Below is a small trained network, with its code and all its weights. Each question gives an input and a class and asks what happens when units are switched off, that is, made to give their printed mean instead of their output.

import numpy as np


def w(rows, s, z=0):
    codes = np.array(rows[::2]) - 128.0
    scale = np.full(codes.shape[1], s)
    scale[-1] = z or s
    return codes * scale


def f(y):
    return y / 2 * (1 + np.tanh(0.7978845608 * (y + 0.044715 * y**3)))


def log_softmax(a):
    a = a - a.max(-1, keepdims=True)
    return a - np.log(np.exp(a).sum(-1, keepdims=True))


def net(x, mask):
    res = np.array(x, float).reshape(1, 4) / 4 @ E
    y = f(res @ A[0][:, :-1].T + A[0][:, -1])
    res = res + np.where(mask, y, B[0][:, -1]) @ B[0][:, :-1]
    return log_softmax(res[-1] @ U[:, :-1].T + U[:, -1])


A, B = {}, {}
E = w([
[161,207,114,255,89,213,127,86,137,122,57,213],'x0',
[111,156,112,111,135,154,130,122,123,125,116,109],'x1',
[111,55,74,83,51,162,18,142,61,193,42,116],'x2',
[10,127,217,177,90,202,136,223,100,87,137,125],'x3',
],0.0077)
A[0] = w([
[143,177,121,178,109,172,105,93,133,107,89,186,31],'N1',
[122,168,169,131,172,91,173,109,172,59,162,165,101],'N2',
[61,129,189,169,101,154,121,189,119,87,120,116,68],'N3',
[142,167,109,187,119,179,120,92,120,100,94,173,48],'N4',
[91,91,60,107,78,144,46,116,66,180,82,119,121],'N5',
[60,127,200,170,75,167,137,183,102,76,133,126,61],'N6',
[137,65,134,117,55,127,52,155,82,187,29,126,101],'N7',
[148,170,108,180,114,183,117,121,155,130,98,169,3],'N8',
[92,47,127,52,185,80,134,160,96,153,202,24,15],'N9',
[213,143,59,103,137,88,129,33,152,160,119,141,137],'N10',
[165,170,100,230,74,176,111,101,142,140,84,183,60],'N11',
[217,155,51,113,181,97,126,52,163,186,118,108,135],'N12',
[144,220,210,152,255,99,191,115,205,73,172,113,147],'N13',
],0.0058,0.0014)
B[0] = w([
[82,63,93,123,204,195,178,75,233,190,183,108,191],'N1',
[178,155,202,197,179,169,81,92,99,74,84,172,192],'N2',
[80,156,117,68,54,32,167,220,113,143,86,210,202],'N3',
[97,35,107,89,160,178,169,104,196,186,168,64,189],'N4',
[176,147,194,179,183,185,81,67,80,59,38,121,231],'N5',
[86,80,148,82,44,26,205,202,130,169,44,194,218],'N6',
[242,210,198,215,187,164,46,30,59,68,86,135,237],'N7',
[129,94,75,166,178,131,129,127,201,163,201,82,179],'N8',
[102,5,21,180,172,185,141,83,172,179,252,53,224],'N9',
[63,195,108,37,14,58,160,252,111,161,91,216,222],'N10',
[96,76,75,142,196,200,137,100,195,175,248,81,228],'N11',
[34,211,130,83,2,47,155,239,141,142,74,231,225],'N12',
[177,126,192,189,200,175,53,72,20,68,57,190,254],'N13',
],0.0048,0.0073)
U = w([
[213,162,186,131,167,143,80,52,40,39,61,145,178],'0',
[69,161,133,76,2,84,152,255,131,155,85,189,189],'1',
[106,67,85,110,169,151,136,86,204,182,228,59,2],'2',
],0.0086,0.00073)

Each question gives the input, the list of numbers given to net, and the class t.
The units are the neurons (one row each of A and B). Each row of codes is followed by its name. A weight is (code - 128) times the scale printed after its matrix; where a second scale follows, it is the last column's (A, B and U).
mask holds one flag per neuron, in row order. A switched-off neuron (its flag False) gives its mean, the last column of its row in B, instead of its output. The means were averaged over made-up inputs and are rounded, as every weight is.
A unit's drop is (log p(t) with every unit on - log p(t) with that unit switched off) / (log p(t) with every unit on - log p(t) with every unit switched off).
most important unit: the unit with the biggest drop
k most important neurons: the k neurons with the biggest drops, biggest first
drop when u is switched off: that unit's drop, to one decimal
input [-1,-4,8,5], class 0: most important unit	N7
input [-6,-2,-1,4], class 2: 2 most important neurons	(N9 N12)
input [3,0,7,-8], class 1: 4 most important neurons	(N10 N12 N13 N2)
input [-4,0,-7,-7], class 0: 2 most important neurons	(N13 N2)
input [-2,-7,4,-5], class 1: 3 most important neurons	(N10 N12 N13)
input [8,1,0,-7], class 2: 3 most important neurons	(N11 N1 N4)
input [-2,2,5,-6], class 1: 3 most important neurons	(N12 N10 N13)
input [-4,0,-3,-4], class 1: 2 most important neurons	(N12 N7)
input [-5,-7,6,3], class 0: 2 most important neurons	(N7 N5)
input [6,-5,1,-6], class 1: 2 most important neurons	(N10 N12)
input [-5,-7,6,-2], class 0: 3 most important neurons	(N7 N5 N11)
input [8,-7,-6,-7], class 2: 4 most important neurons	(N11 N1 N4 N8)
input [6,-1,0,5], class 2: drop when N1 is switched off	0.2
input [1,-8,1,-3], class 1: most important unit	N13
input [7,4,-5,-5], class 2: drop when N8 is switched off	0.1
input [-6,-1,-6,-2], class 0: drop when N1 is switched off	0.2
